Below is a small trained network, with its code and all its weights. Each question gives an input and a target symbol and asks what happens when units are switched off, that is, made to give their printed mean instead of their output.

import numpy as np


def w(rows, s, z=0):
    codes = np.array(rows[::2]) - 128.0
    scale = np.full(codes.shape[1], s)
    scale[-1] = z or s
    return codes * scale


def f(y):
    return y / 2 * (1 + np.tanh(0.7978845608 * (y + 0.044715 * y**3)))


def softmax(a):
    e = np.exp(a - a.max(-1, keepdims=True))
    return e / e.sum(-1, keepdims=True)


def log_softmax(a):
    a = a - a.max(-1, keepdims=True)
    return a - np.log(np.exp(a).sum(-1, keepdims=True))


def net(x, mask):
    ids = ['αγμπσφω'.index(c) for c in x.split()]
    T = len(ids)
    res = E[ids] + P[:T]
    r = res
    for j in range(2):
        rows = slice(2 * j, 2 * j + 2)
        q, k, v = (r @ M[0][rows].T for M in (Q, K, V))
        z = softmax(np.where(np.tri(T) > 0, q @ k.T / 2**0.5, -1e9)) @ v
        o = O[0][rows]
        res = res + np.where(mask[j], z, o[:, -1]) @ o[:, :-1]
    y = f(res @ A[0][:, :-1].T + A[0][:, -1])
    res = res + np.where(mask[2:18], y, B[0][:, -1]) @ B[0][:, :-1]
    return log_softmax(res[-1] @ U[:, :-1].T + U[:, -1])


Q, K, V, O, A, B = {}, {}, {}, {}, {}, {}
E = w([
[220,178,24],'α',
[161,176,58],'γ',
[187,90,53],'μ',
[117,158,83],'π',
[134,110,88],'σ',
[1,168,48],'φ',
[109,66,105],'ω',
],0.0099)
P = w([
[137,152,116],'0',
[130,77,96],'1',
[112,51,91],'2',
[132,86,85],'3',
[87,150,138],'4',
[115,206,133],'5',
[89,122,169],'6',
[113,111,165],'7',
[175,4,127],'8',
],0.015)
Q[0] = w([
[125,75,89],'head 1',
[136,45,72],'head 1',
[126,170,81],'head 2',
[207,100,2],'head 2',
],0.012)
K[0] = w([
[190,202,128],'head 1',
[129,211,235],'head 1',
[79,131,53],'head 2',
[27,251,52],'head 2',
],0.012)
V[0] = w([
[41,137,149],'head 1',
[141,249,89],'head 1',
[213,100,87],'head 2',
[90,108,154],'head 2',
],0.013)
O[0] = w([
[137,138,2,55],'head 1',
[92,251,156,255],'head 1',
[174,123,161,189],'head 2',
[152,92,37,70],'head 2',
],0.0097,0.007)
A[0] = w([
[140,151,144,72],'neuron 1',
[217,118,162,101],'neuron 2',
[101,185,135,131],'neuron 3',
[143,134,56,130],'neuron 4',
[154,168,126,82],'neuron 5',
[146,89,119,254],'neuron 6',
[198,64,164,147],'neuron 7',
[148,127,68,236],'neuron 8',
[110,170,9,112],'neuron 9',
[101,196,161,116],'neuron 10',
[115,124,135,134],'neuron 11',
[68,135,53,168],'neuron 12',
[182,175,176,123],'neuron 13',
[65,62,132,109],'neuron 14',
[98,190,104,103],'neuron 15',
[68,148,130,84],'neuron 16',
],0.014,0.0054)
B[0] = w([
[111,139,158,145],'neuron 1',
[38,39,129,147],'neuron 2',
[98,160,71,219],'neuron 3',
[144,152,229,138],'neuron 4',
[78,119,140,156],'neuron 5',
[78,71,2,142],'neuron 6',
[146,30,111,133],'neuron 7',
[4,145,109,155],'neuron 8',
[110,90,165,163],'neuron 9',
[157,109,126,255],'neuron 10',
[144,141,140,131],'neuron 11',
[139,159,247,155],'neuron 12',
[151,85,146,233],'neuron 13',
[93,181,196,126],'neuron 14',
[164,78,106,188],'neuron 15',
[129,136,125,148],'neuron 16',
],0.0069,0.0099)
U = w([
[154,2,162,82],'α',
[188,181,75,242],'γ',
[194,123,240,61],'μ',
[104,104,69,183],'π',
[77,47,69,160],'σ',
[20,218,56,196],'φ',
[21,120,108,1],'ω',
],0.0089,0.0031)

Each question gives the input, a string of symbols that net reads in full, and the target symbol t.
The units are the heads (2 rows each of Q, K, V and O) and the neurons (one row each of A and B). Each row of codes is followed by its name. A weight is (code - 128) times the scale printed after its matrix; where a second scale follows, it is the last column's (O, A, B and U).
mask holds one flag per unit, heads first, then neurons. A switched-off unit (its flag False) gives its mean, the last column of its rows in O or B, instead of its output. The means were averaged over made-up inputs and are rounded, as every weight is.
A unit's drop is (log p(t) with every unit on - log p(t) with that unit switched off) / (log p(t) with every unit on - log p(t) with every unit switched off).
The circuit of an input: a set's keep is (log p(t) with only the set's units on - log p(t) with every unit switched off) / (log p(t) with every unit on - log p(t) with every unit switched off). Starting from the 12 units with the biggest drops (on a tie, the unit counted first), units are removed one at a time, each time the one whose removal leaves the highest keep (on an exact tie, the one counted first), for as long as the keep stays at least 0.8.
units of the circuit, in order: the units of the circuit, biggest drop first
most important unit: the unit with the biggest drop
k most important neurons: the k neurons with the biggest drops, biggest first
heads that matter: for each layer, one digit per head in row order, 1 if its drop is at least 0.15 and else 0, layers parted by /
drop of u: that unit's drop, to one decimal
input γ ω ω μ α α, target σ: units of the circuit, in order	head 1; neuron 6
input α α α, target μ: units of the circuit, in order	head 1; head 2
input μ γ α γ, target α: units of the circuit, in order	head 1; head 2; neuron 7
input μ α α σ, target α: units of the circuit, in order	head 1; head 2; neuron 7
input α σ π ω, target μ: units of the circuit, in order	head 1; head 2
input α μ φ α φ μ γ φ γ, target φ: units of the circuit, in order	head 2; neuron 8; head 1
input φ γ μ, target φ: heads that matter	00
input ω μ π α α γ μ α μ, target γ: heads that matter	10
input π ω α, target φ: units of the circuit, in order	neuron 8; head 1
input α α π ω α ω φ α π, target φ: most important unit	head 2
input π ω ω, target φ: heads that matter	10
input α σ μ α α α, target α: units of the circuit, in order	head 1; neuron 2
input α ω α α π σ π γ μ, target σ: 2 most important neurons	neuron 6; neuron 7
input π φ φ α, target φ: heads that matter	01
input ω π ω μ, target σ: 2 most important neurons	neuron 6; neuron 8
input π π α σ, target φ: 2 most important neurons	neuron 13; neuron 10
input μ α α ω, target α: 2 most important neurons	neuron 7; neuron 3
input α α μ μ α α γ, target α: drop of neuron 12	0.1
input μ α α, target α: drop of neuron 12	0.0
input σ α μ π α π, target α: drop of head 1	0.8
input μ α α μ γ, target μ: drop of head 1	0.6
